Below is a small trained network, with its code and all its weights. Each question gives an input and a class and asks what happens when units are switched off, that is, made to give their printed mean instead of their output.

import numpy as np


def w(rows, s, z=0):
    codes = np.array(rows[::2]) - 128.0
    scale = np.full(codes.shape[1], s)
    scale[-1] = z or s
    return codes * scale


def norm(h):
    return h / np.sqrt((h * h).mean(-1, keepdims=True) + 1e-5)


def f(y):
    return y / 2 * (1 + np.tanh(0.7978845608 * (y + 0.044715 * y**3)))


def log_softmax(a):
    a = a - a.max(-1, keepdims=True)
    return a - np.log(np.exp(a).sum(-1, keepdims=True))


def net(x, mask):
    res = np.array(x, float).reshape(1, 4) / 4 @ E
    u = 0
    for l in range(4):
        y = f(norm(res) @ A[l][:, :-1].T + A[l][:, -1])
        res = res + np.where(mask[u : u + 4], y, B[l][:, -1]) @ B[l][:, :-1]
        u += 4
    return log_softmax(norm(res)[-1] @ U[:, :-1].T + U[:, -1])


A, B = {}, {}
E = w([
[67,190,109,99,177],'x0',
[85,67,51,138,126],'x1',
[218,125,119,106,254],'x2',
[81,70,188,108,187],'x3',
],0.0087)
A[0] = w([
[15,254,120,95,83,77],'0.n0',
[40,88,141,152,137,71],'0.n1',
[11,190,160,86,147,209],'0.n2',
[160,218,103,178,37,4],'0.n3',
],0.013,0.0041)
B[0] = w([
[169,103,161,253,163,241],'0.n0',
[112,101,137,80,117,182],'0.n1',
[81,146,177,183,139,254],'0.n2',
[117,152,89,39,103,204],'0.n3',
],0.022,0.0082)
A[1] = w([
[210,161,127,98,33,9],'1.n0',
[72,113,3,148,211,23],'1.n1',
[165,150,180,163,68,134],'1.n2',
[155,136,214,53,104,201],'1.n3',
],0.015,0.0015)
B[1] = w([
[110,253,25,91,113,253],'1.n0',
[113,215,198,86,65,188],'1.n1',
[174,141,106,129,111,227],'1.n2',
[108,157,94,251,136,220],'1.n3',
],0.015,0.005)
A[2] = w([
[138,30,128,204,189,51],'2.n0',
[175,136,93,223,49,31],'2.n1',
[184,75,148,7,93,3],'2.n2',
[207,69,1,125,136,78],'2.n3',
],0.0095,0.0037)
B[2] = w([
[121,147,95,15,176,253],'2.n0',
[178,158,254,243,51,217],'2.n1',
[180,175,218,7,76,132],'2.n2',
[78,127,87,180,65,176],'2.n3',
],0.0089,0.0036)
A[3] = w([
[184,78,109,139,57,21],'3.n0',
[198,150,83,147,106,1],'3.n1',
[165,127,124,157,251,99],'3.n2',
[174,186,157,79,209,173],'3.n3',
],0.019,0.00079)
B[3] = w([
[199,84,108,187,130,149],'3.n0',
[2,147,199,195,147,219],'3.n1',
[182,81,48,176,13,254],'3.n2',
[201,48,101,152,218,225],'3.n3',
],0.013,0.0075)
U = w([
[43,82,155,107,141,61],'0',
[182,53,36,128,130,198],'1',
[108,226,44,113,86,185],'2',
[208,116,162,50,188,73],'3',
[129,135,152,254,140,185],'4',
[145,150,161,59,78,2],'5',
],0.018,0.0053)

Each question gives the input, the list of numbers given to net, and the class t.
The units are the neurons (one row each of A and B). Each row of codes is followed by its name. A weight is (code - 128) times the scale printed after its matrix; where a second scale follows, it is the last column's (A, B and U).
mask holds one flag per neuron, layer by layer. A switched-off neuron (its flag False) gives its mean, the last column of its row in B, instead of its output. The means were averaged over made-up inputs and are rounded, as every weight is.
A unit's drop is (log p(t) with every unit on - log p(t) with that unit switched off) / (log p(t) with every unit on - log p(t) with every unit switched off).
The circuit of an input: a set's keep is (log p(t) with only the set's units on - log p(t) with every unit switched off) / (log p(t) with every unit on - log p(t) with every unit switched off). Starting from the 12 units with the biggest drops (on a tie, the unit counted first), units are removed one at a time, each time the one whose removal leaves the highest keep (on an exact tie, the one counted first), for as long as the keep stays at least 0.8.
circuit, biggest first: the units of the circuit, biggest drop first
unit that matters most: the unit with the biggest drop
top k neurons: the k neurons with the biggest drops, biggest first
top k neurons in layer l: the k neurons of layer l with the biggest drops, biggest first
drop of u: that unit's drop, to one decimal
input [3,7,6,3], class 3: top 3 neurons : 1.n1; 0.n0; 3.n3
input [-6,6,-7,3], class 1: unit that matters most : 0.n2
input [0,-5,4,-4], class 2: top 3 neurons : 0.n0; 0.n2; 1.n0
input [-2,6,8,4], class 3: top 2 neurons : 0.n0; 1.n1
input [-1,8,5,-3], class 5: circuit, biggest first : 1.n1; 0.n0
input [1,8,-1,2], class 0: top 2 neurons : 0.n1; 1.n0
input [-1,7,1,3], class 5: top 2 neurons : 0.n2; 0.n0
input [8,-4,8,5], class 1: top 3 neurons in layer 3 : 3.n2; 3.n3; 3.n1
input [0,4,7,-2], class 3: top 2 neurons : 1.n1; 0.n0
input [-2,8,-8,5], class 0: top 2 neurons : 0.n1; 3.n2
input [-4,8,6,-4], class 3: top 4 neurons : 1.n1; 0.n0; 1.n3; 0.n2
input [0,-7,-3,-6], class 2: top 2 neurons : 0.n3; 1.n0
input [4,3,8,0], class 3: top 3 neurons : 1.n1; 0.n0; 3.n3
input [3,8,-6,8], class 0: circuit, biggest first : 0.n1
input [-3,5,5,7], class 3: top 3 neurons : 0.n0; 0.n2; 1.n1
input [5,4,3,2], class 0: top 2 neurons in layer 1 : 1.n1; 1.n3
input [-6,3,-6,-1], class 2: top 3 neurons : 0.n0; 1.n0; 0.n2
input [2,-3,7,-8], class 2: top 2 neurons : 0.n0; 0.n2
input [-3,8,3,-8], class 2: drop of 0.n0 : 1.1
input [6,-3,7,-5], class 1: drop of 2.n2 : 0.0
input [4,-4,8,7], class 1: drop of 3.n2 : 0.1
input [2,4,4,0], class 3: drop of 3.n3 : 0.2
input [-7,7,-1,-6], class 2: circuit, biggest first : 0.n0
